Below are the code and all the weights of a small trained network. Each question names an input and a class and asks about switching units off, where a switched-off unit gives its printed mean instead of its output.

import numpy as np


def w(rows, s, z=0):
    codes = np.array(rows[::2]) - 128.0
    scale = np.full(codes.shape[1], s)
    scale[-1] = z or s
    return codes * scale


def norm(h):
    return h / np.sqrt((h * h).mean(-1, keepdims=True) + 1e-5)


def f(y):
    return y / 2 * (1 + np.tanh(0.7978845608 * (y + 0.044715 * y**3)))


def log_softmax(a):
    a = a - a.max(-1, keepdims=True)
    return a - np.log(np.exp(a).sum(-1, keepdims=True))


def net(x, mask):
    res = np.array(x, float).reshape(1, 2) / 4 @ E
    u = 0
    for l in range(3):
        y = f(norm(res) @ A[l][:, :-1].T + A[l][:, -1])
        res = res + np.where(mask[u : u + 6], y, B[l][:, -1]) @ B[l][:, :-1]
        u += 6
    return log_softmax(norm(res)[-1] @ U[:, :-1].T + U[:, -1])


A, B = {}, {}
E = w([
[198,175,198,153,134,191,124,108,134,169],'x0',
[122,126,176,112,136,72,75,179,101,255],'x1',
],0.0079)
A[0] = w([
[160,125,79,131,100,147,159,62,115,1,250],'0.n1',
[89,46,2,102,62,39,182,74,128,180,129],'0.n2',
[125,127,160,49,140,53,4,169,89,160,210],'0.n3',
[161,117,154,116,169,96,51,163,130,176,120],'0.n4',
[141,130,85,166,182,95,120,120,136,151,158],'0.n5',
[238,177,243,114,138,190,117,136,173,137,179],'0.n6',
],0.0029,0.002)
B[0] = w([
[112,161,157,228,163,117,107,253,151,188,253],'0.n1',
[164,116,201,192,40,153,59,89,97,87,189],'0.n2',
[115,189,47,220,144,184,134,180,163,84,231],'0.n3',
[145,101,120,154,121,143,200,159,230,92,170],'0.n4',
[112,152,166,110,105,180,107,197,94,73,138],'0.n5',
[42,162,74,159,58,82,62,118,89,34,223],'0.n6',
],0.0041,0.0037)
A[1] = w([
[68,175,118,203,110,126,128,171,104,122,161],'1.n1',
[254,171,179,101,114,154,141,59,65,149,24],'1.n2',
[38,31,63,13,114,41,168,85,63,117,43],'1.n3',
[160,92,91,124,99,170,175,107,137,46,5],'1.n4',
[120,96,183,71,178,66,117,165,59,251,119],'1.n5',
[210,165,177,148,136,178,112,72,169,190,60],'1.n6',
],0.005,0.0019)
B[1] = w([
[121,129,109,72,121,100,86,92,197,139,254],'1.n1',
[81,90,159,134,128,56,74,121,56,58,155],'1.n2',
[136,82,243,124,70,105,33,119,59,23,171],'1.n3',
[131,154,113,124,136,150,175,187,92,207,176],'1.n4',
[168,157,48,180,143,220,254,185,183,150,225],'1.n5',
[144,34,130,117,91,60,119,141,79,40,184],'1.n6',
],0.0063,0.0047)
A[2] = w([
[118,140,108,106,129,126,87,104,190,127,166],'2.n1',
[122,79,147,165,154,141,119,113,90,134,43],'2.n2',
[189,146,203,140,107,153,121,81,54,122,14],'2.n3',
[168,131,134,79,148,159,134,107,118,136,5],'2.n4',
[124,133,119,146,139,155,185,89,129,88,101],'2.n5',
[133,123,113,138,161,192,255,106,138,88,72],'2.n6',
],0.0088,0.0016)
B[2] = w([
[175,125,201,93,180,179,212,33,57,141,186],'2.n1',
[93,84,137,134,130,68,125,98,196,70,119],'2.n2',
[47,22,87,96,60,91,2,133,65,30,188],'2.n3',
[156,139,118,202,28,136,63,126,178,115,100],'2.n4',
[113,109,122,143,119,152,170,239,150,215,186],'2.n5',
[227,170,78,167,154,122,163,227,225,223,254],'2.n6',
],0.0053,0.0049)
U = w([
[171,152,86,182,125,146,167,222,179,189,248],'0',
[98,90,146,143,78,80,23,121,71,50,77],'1',
[159,162,187,89,178,161,168,1,117,150,9],'2',
],0.0098,0.0014)

Each question gives the input, the list of numbers given to net, and the class t.
The units are the neurons (one row each of A and B). Each row of codes is followed by its name. A weight is (code - 128) times the scale printed after its matrix; where a second scale follows, it is the last column's (A, B and U).
mask holds one flag per neuron, layer by layer. A switched-off neuron (its flag False) gives its mean, the last column of its row in B, instead of its output. The means were averaged over made-up inputs and are rounded, as every weight is.
A unit's drop is (log p(t) with every unit on - log p(t) with that unit switched off) / (log p(t) with every unit on - log p(t) with every unit switched off).
most important unit: the unit with the biggest drop
k most important neurons: the k neurons with the biggest drops, biggest first
k most important neurons of layer l: the k neurons of layer l with the biggest drops, biggest first
drop of u: that unit's drop, to one decimal
input [-7,4], class 1: most important unit -> 1.n3
input [5,4], class 1: 2 most important neurons -> 0.n1, 1.n6
input [2,-3], class 2: 4 most important neurons -> 0.n1, 1.n5, 1.n1, 2.n1
input [2,3], class 2: 4 most important neurons -> 0.n3, 0.n6, 2.n1, 0.n1
input [0,-2], class 2: 3 most important neurons -> 0.n1, 1.n5, 2.n1
input [-1,-2], class 2: 3 most important neurons -> 0.n1, 1.n5, 2.n1
input [7,-6], class 1: 4 most important neurons -> 1.n5, 2.n3, 0.n3, 1.n2
input [1,-3], class 2: 3 most important neurons -> 0.n1, 1.n5, 1.n1
input [3,0], class 2: 2 most important neurons -> 0.n6, 0.n2
input [0,2], class 2: 3 most important neurons -> 0.n3, 2.n1, 1.n5
input [-3,-1], class 2: 2 most important neurons of layer 0 -> 0.n1, 0.n2
input [-3,0], class 2: 2 most important neurons -> 0.n2, 2.n1
input [2,0], class 2: drop of 0.n6 -> 0.9
input [-2,-1], class 2: most important neuron -> 2.n1
input [-4,-2], class 1: drop of 0.n3 -> 0.7
input [6,-4], class 1: drop of 1.n5 -> 0.4
